Below are the code and all the weights of a small trained network. Each question names an input and a class and asks about switching units off, where a switched-off unit gives its printed mean instead of its output.

import numpy as np


def w(rows, s, z=0):
    codes = np.array(rows[::2]) - 128.0
    scale = np.full(codes.shape[1], s)
    scale[-1] = z or s
    return codes * scale


def f(y):
    return y / 2 * (1 + np.tanh(0.7978845608 * (y + 0.044715 * y**3)))


def log_softmax(a):
    a = a - a.max(-1, keepdims=True)
    return a - np.log(np.exp(a).sum(-1, keepdims=True))


def net(x, mask):
    res = np.array(x, float).reshape(1, 6) / 4 @ E
    y = f(res @ A[0][:, :-1].T + A[0][:, -1])
    res = res + np.where(mask, y, B[0][:, -1]) @ B[0][:, :-1]
    return log_softmax(res[-1] @ U[:, :-1].T + U[:, -1])


A, B = {}, {}
E = w([
[227,172,48],'x0',
[128,128,133],'x1',
[126,128,129],'x2',
[125,254,165],'x3',
[127,127,128],'x4',
[198,115,236],'x5',
],0.0066)
A[0] = w([
[87,217,127,151],'n0',
[112,226,146,81],'n1',
[84,149,90,126],'n2',
[34,122,183,112],'n3',
[163,1,86,59],'n4',
[156,125,104,32],'n5',
[95,160,74,93],'n6',
[56,177,35,113],'n7',
[134,236,161,99],'n8',
[182,44,60,227],'n9',
[227,128,240,70],'n10',
[106,130,176,43],'n11',
[107,132,47,93],'n12',
[192,133,163,2],'n13',
[153,107,173,117],'n14',
[88,191,156,32],'n15',
[189,140,95,81],'n16',
[224,134,89,83],'n17',
[50,158,63,60],'n18',
[9,109,181,90],'n19',
[191,151,75,60],'n20',
[145,93,77,78],'n21',
[220,176,32,74],'n22',
[56,119,90,236],'n23',
],0.0093,0.0048)
B[0] = w([
[188,100,125,200],'n0',
[173,33,99,174],'n1',
[120,117,157,154],'n2',
[127,172,58,192],'n3',
[147,2,103,186],'n4',
[60,78,124,106],'n5',
[104,114,152,149],'n6',
[82,124,216,213],'n7',
[199,33,111,197],'n8',
[203,152,138,255],'n9',
[44,169,196,210],'n10',
[83,117,109,118],'n11',
[85,127,158,163],'n12',
[33,75,133,120],'n13',
[101,154,151,144],'n14',
[119,53,94,130],'n15',
[96,131,99,146],'n16',
[72,166,110,175],'n17',
[67,92,183,164],'n18',
[121,168,30,205],'n19',
[75,132,88,154],'n20',
[111,95,128,134],'n21',
[112,176,68,222],'n22',
[165,182,168,238],'n23',
],0.018,0.0048)
U = w([
[100,109,1,109],'0',
[249,130,166,255],'1',
[245,123,166,199],'2',
[231,5,143,41],'3',
[103,75,218,19],'4',
],0.0086,0.0038)

Each question gives the input, the list of numbers given to net, and the class t.
The units are the neurons (one row each of A and B). Each row of codes is followed by its name. A weight is (code - 128) times the scale printed after its matrix; where a second scale follows, it is the last column's (A, B and U).
mask holds one flag per neuron, in row order. A switched-off neuron (its flag False) gives its mean, the last column of its row in B, instead of its output. The means were averaged over made-up inputs and are rounded, as every weight is.
A unit's drop is (log p(t) with every unit on - log p(t) with that unit switched off) / (log p(t) with every unit on - log p(t) with every unit switched off).
The circuit of an input: a set's keep is (log p(t) with only the set's units on - log p(t) with every unit switched off) / (log p(t) with every unit on - log p(t) with every unit switched off). Starting from the 12 units with the biggest drops (on a tie, the unit counted first), units are removed one at a time, each time the one whose removal leaves the highest keep (on an exact tie, the one counted first), for as long as the keep stays at least 0.8.
units of the circuit, in order: the units of the circuit, biggest drop first
unit that matters most: the unit with the biggest drop
top k neurons: the k neurons with the biggest drops, biggest first
drop when u is switched off: that unit's drop, to one decimal
input [1,6,5,7,-6,4], class 3: unit that matters most : n8
input [0,-2,1,-8,6,-7], class 3: top 2 neurons : n4; n9
input [4,7,1,0,-2,6], class 4: units of the circuit, in order : n10; n13
input [6,0,-6,3,3,-7], class 4: units of the circuit, in order : n7; n18
input [7,0,3,-2,0,0], class 0: units of the circuit, in order : n22; n17
input [7,6,1,2,7,-2], class 0: top 2 neurons : n22; n20
input [-4,-6,-7,8,-1,7], class 3: units of the circuit, in order : n8; n1
input [4,5,-2,0,0,-7], class 4: units of the circuit, in order : n7; n18
input [-8,-4,0,8,-5,-3], class 0: top 2 neurons : n19; n3
input [5,-3,-3,8,-3,0], class 3: units of the circuit, in order : n8; n1
input [8,-1,6,-7,0,0], class 0: top 2 neurons : n22; n17
input [-4,7,0,-8,-7,-7], class 3: top 2 neurons : n4; n10
input [-1,-2,-2,1,3,6], class 4: top 2 neurons : n10; n9
input [0,4,6,-7,-2,-5], class 3: units of the circuit, in order : n4
input [-7,-5,3,-6,-2,-1], class 0: top 2 neurons : n19; n3
input [0,3,-3,-3,0,-6], class 4: top 2 neurons : n7; n18
input [6,6,6,-6,-4,2], class 0: top 4 neurons : n17; n22; n23; n8
input [-6,6,6,4,-7,8], class 4: top 3 neurons : n10; n9; n22
input [-4,5,0,-4,0,-7], class 4: top 2 neurons : n18; n7
input [-4,7,1,-5,5,-8], class 4: units of the circuit, in order : n7
input [-5,0,1,7,-6,7], class 3: top 2 neurons : n8; n1
input [-4,8,4,8,-1,8], class 3: top 2 neurons : n8; n1
input [1,7,4,-1,4,-8], class 4: top 2 neurons : n7; n18
input [5,5,7,-8,-7,-5], class 3: top 2 neurons : n4; n9
input [-6,3,0,-2,-3,1], class 0: drop when n7 is switched off : 0.1
input [-4,-8,-4,-4,-6,-5], class 2: drop when n23 is switched off : 0.4
input [8,3,-2,3,-6,-2], class 0: units of the circuit, in order : n22
input [7,-2,-1,1,-4,1], class 0: drop when n19 is switched off : 0.0
input [8,3,-3,2,3,6], class 0: drop when n22 is switched off : 0.1
